Below are the code and all the weights of a small trained network. Each question names an input and a class and asks about switching units off, where a switched-off unit gives its printed mean instead of its output.

import numpy as np


def w(rows, s, z=0):
    codes = np.array(rows[::2]) - 128.0
    scale = np.full(codes.shape[1], s)
    scale[-1] = z or s
    return codes * scale


def norm(h):
    return h / np.sqrt((h * h).mean(-1, keepdims=True) + 1e-5)


def f(y):
    return np.maximum(y, 0)


def log_softmax(a):
    a = a - a.max(-1, keepdims=True)
    return a - np.log(np.exp(a).sum(-1, keepdims=True))


def net(x, mask):
    res = np.array(x, float).reshape(1, 5) / 4 @ E
    u = 0
    for l in range(3):
        y = f(norm(res) @ A[l][:, :-1].T + A[l][:, -1])
        res = res + np.where(mask[u : u + 9], y, B[l][:, -1]) @ B[l][:, :-1]
        u += 9
    return log_softmax(norm(res)[-1] @ U[:, :-1].T + U[:, -1])


A, B = {}, {}
E = w([
[141,241,96,158,59],'x0',
[149,152,140,49,94],'x1',
[132,2,114,114,53],'x2',
[109,192,23,57,197],'x3',
[82,171,152,69,141],'x4',
],0.0035)
A[0] = w([
[212,144,225,59,111,3],'L0N0',
[106,247,172,91,59,148],'L0N1',
[141,169,186,161,87,167],'L0N2',
[169,172,122,84,176,237],'L0N3',
[77,166,159,112,100,173],'L0N4',
[17,48,97,137,2,25],'L0N5',
[102,135,125,32,185,149],'L0N6',
[134,153,151,150,64,47],'L0N7',
[93,69,140,169,20,139],'L0N8',
],0.0054,0.0025)
B[0] = w([
[33,59,225,121,63,166],'L0N0',
[116,40,146,102,187,255],'L0N1',
[133,199,178,137,102,214],'L0N2',
[2,92,102,180,70,233],'L0N3',
[121,117,184,182,178,190],'L0N4',
[237,82,102,9,229,203],'L0N5',
[149,133,190,141,39,213],'L0N6',
[193,141,128,231,114,162],'L0N7',
[189,149,125,36,114,242],'L0N8',
],0.0042,0.0034)
A[1] = w([
[86,139,23,170,137,49],'L1N0',
[129,98,198,84,132,253],'L1N1',
[139,103,115,90,59,124],'L1N2',
[109,28,165,130,176,216],'L1N3',
[198,89,199,150,2,153],'L1N4',
[65,103,122,59,15,227],'L1N5',
[146,161,124,188,112,188],'L1N6',
[110,175,68,59,132,139],'L1N7',
[75,137,73,63,186,198],'L1N8',
],0.0061,0.0012)
B[1] = w([
[199,139,117,189,98,175],'L1N0',
[175,179,20,147,73,233],'L1N1',
[12,170,168,117,96,184],'L1N2',
[80,121,98,134,239,230],'L1N3',
[215,187,182,129,142,255],'L1N4',
[80,54,154,116,128,224],'L1N5',
[155,54,57,41,115,165],'L1N6',
[132,23,114,82,2,177],'L1N7',
[115,119,132,189,59,195],'L1N8',
],0.0041,0.0047)
A[2] = w([
[153,210,126,18,2,166],'L2N0',
[68,214,221,152,137,61],'L2N1',
[109,170,146,192,254,156],'L2N2',
[28,83,87,178,169,91],'L2N3',
[135,118,215,205,78,239],'L2N4',
[160,158,16,177,101,4],'L2N5',
[86,114,112,99,32,16],'L2N6',
[228,107,159,175,25,65],'L2N7',
[67,73,143,99,108,118],'L2N8',
],0.0051,0.0024)
B[2] = w([
[115,109,121,163,201,252],'L2N0',
[89,153,156,42,210,185],'L2N1',
[49,87,81,145,99,198],'L2N2',
[149,162,137,183,156,193],'L2N3',
[178,197,133,91,133,244],'L2N4',
[145,135,66,183,2,164],'L2N5',
[110,128,175,120,84,171],'L2N6',
[194,212,87,184,185,213],'L2N7',
[175,129,143,132,114,186],'L2N8',
],0.0056,0.004)
U = w([
[137,155,28,229,38,131],'0',
[42,70,125,89,27,135],'1',
[199,27,86,30,156,133],'2',
[135,123,117,140,118,5],'3',
[91,50,78,208,215,133],'4',
[129,133,210,58,166,118],'5',
[250,206,147,169,158,149],'6',
[34,195,143,126,194,135],'7',
],0.015)

Each question gives the input, the list of numbers given to net, and the class t.
The units are the neurons (one row each of A and B). Each row of codes is followed by its name. A weight is (code - 128) times the scale printed after its matrix; where a second scale follows, it is the last column's (A, B and U).
mask holds one flag per neuron, layer by layer. A switched-off neuron (its flag False) gives its mean, the last column of its row in B, instead of its output. The means were averaged over made-up inputs and are rounded, as every weight is.
A unit's drop is (log p(t) with every unit on - log p(t) with that unit switched off) / (log p(t) with every unit on - log p(t) with every unit switched off).
The circuit of an input: a set's keep is (log p(t) with only the set's units on - log p(t) with every unit switched off) / (log p(t) with every unit on - log p(t) with every unit switched off). Starting from the 12 units with the biggest drops (on a tie, the unit counted first), units are removed one at a time, each time the one whose removal leaves the highest keep (on an exact tie, the one counted first), for as long as the keep stays at least 0.8.
units of the circuit, in order: the units of the circuit, biggest drop first
k most important neurons: the k neurons with the biggest drops, biggest first
top k neurons in layer l: the k neurons of layer l with the biggest drops, biggest first
drop when u is switched off: that unit's drop, to one decimal
input [5,-3,-8,1,3], class 7: 2 most important neurons	L1N1; L2N1
input [3,2,6,2,-4], class 2: units of the circuit, in order	L0N5
input [-1,3,7,-8,1], class 6: units of the circuit, in order	L1N4; L2N7
input [-7,-6,3,-7,6], class 2: 4 most important neurons	L0N8; L0N3; L2N0; L0N5
input [8,0,-6,-7,6], class 7: top 2 neurons in layer 2	L2N1; L2N2
input [-2,4,-8,0,-7], class 0: 3 most important neurons	L1N6; L0N3; L1N2
input [2,6,1,1,6], class 1: units of the circuit, in order	L1N5; L0N3
input [-2,-2,6,-8,-1], class 6: 3 most important neurons	L1N4; L2N7; L0N1
input [4,3,-2,-3,3], class 5: 3 most important neurons	L0N1; L2N1; L0N2
input [-8,-1,-1,-3,8], class 4: 4 most important neurons	L1N3; L0N2; L1N1; L1N2
input [-8,7,-2,-1,-1], class 5: top 2 neurons in layer 0	L0N6; L0N5
input [-1,-2,-3,1,-7], class 0: 2 most important neurons	L0N1; L2N5
input [-1,-3,3,-2,-1], class 2: 2 most important neurons	L0N5; L0N6
input [0,-2,3,8,0], class 0: units of the circuit, in order	L1N8
input [-1,5,-3,5,-5], class 0: top 2 neurons in layer 0	L0N8; L0N0
input [7,5,1,0,7], class 5: 4 most important neurons	L0N4; L1N5; L0N1; L2N2
input [-4,4,-1,-7,0], class 6: 2 most important neurons	L1N1; L2N7
input [2,-8,-5,3,3], class 0: top 2 neurons in layer 2	L2N5; L2N0
input [6,0,8,3,-7], class 2: 2 most important neurons	L0N5; L0N8
input [3,-8,-6,-1,1], class 7: top neuron in layer 0	L0N2
input [-2,-2,4,-8,3], class 6: top 2 neurons in layer 1	L1N4; L1N1
input [-1,-2,5,5,2], class 1: drop when L0N1 is switched off	0.1
input [8,-1,4,0,6], class 6: drop when L0N7 is switched off	0.1
input [-7,5,-5,-2,-8], class 4: drop when L1N3 is switched off	1.7
input [4,0,-3,-4,7], class 7: drop when L1N6 is switched off	0.0
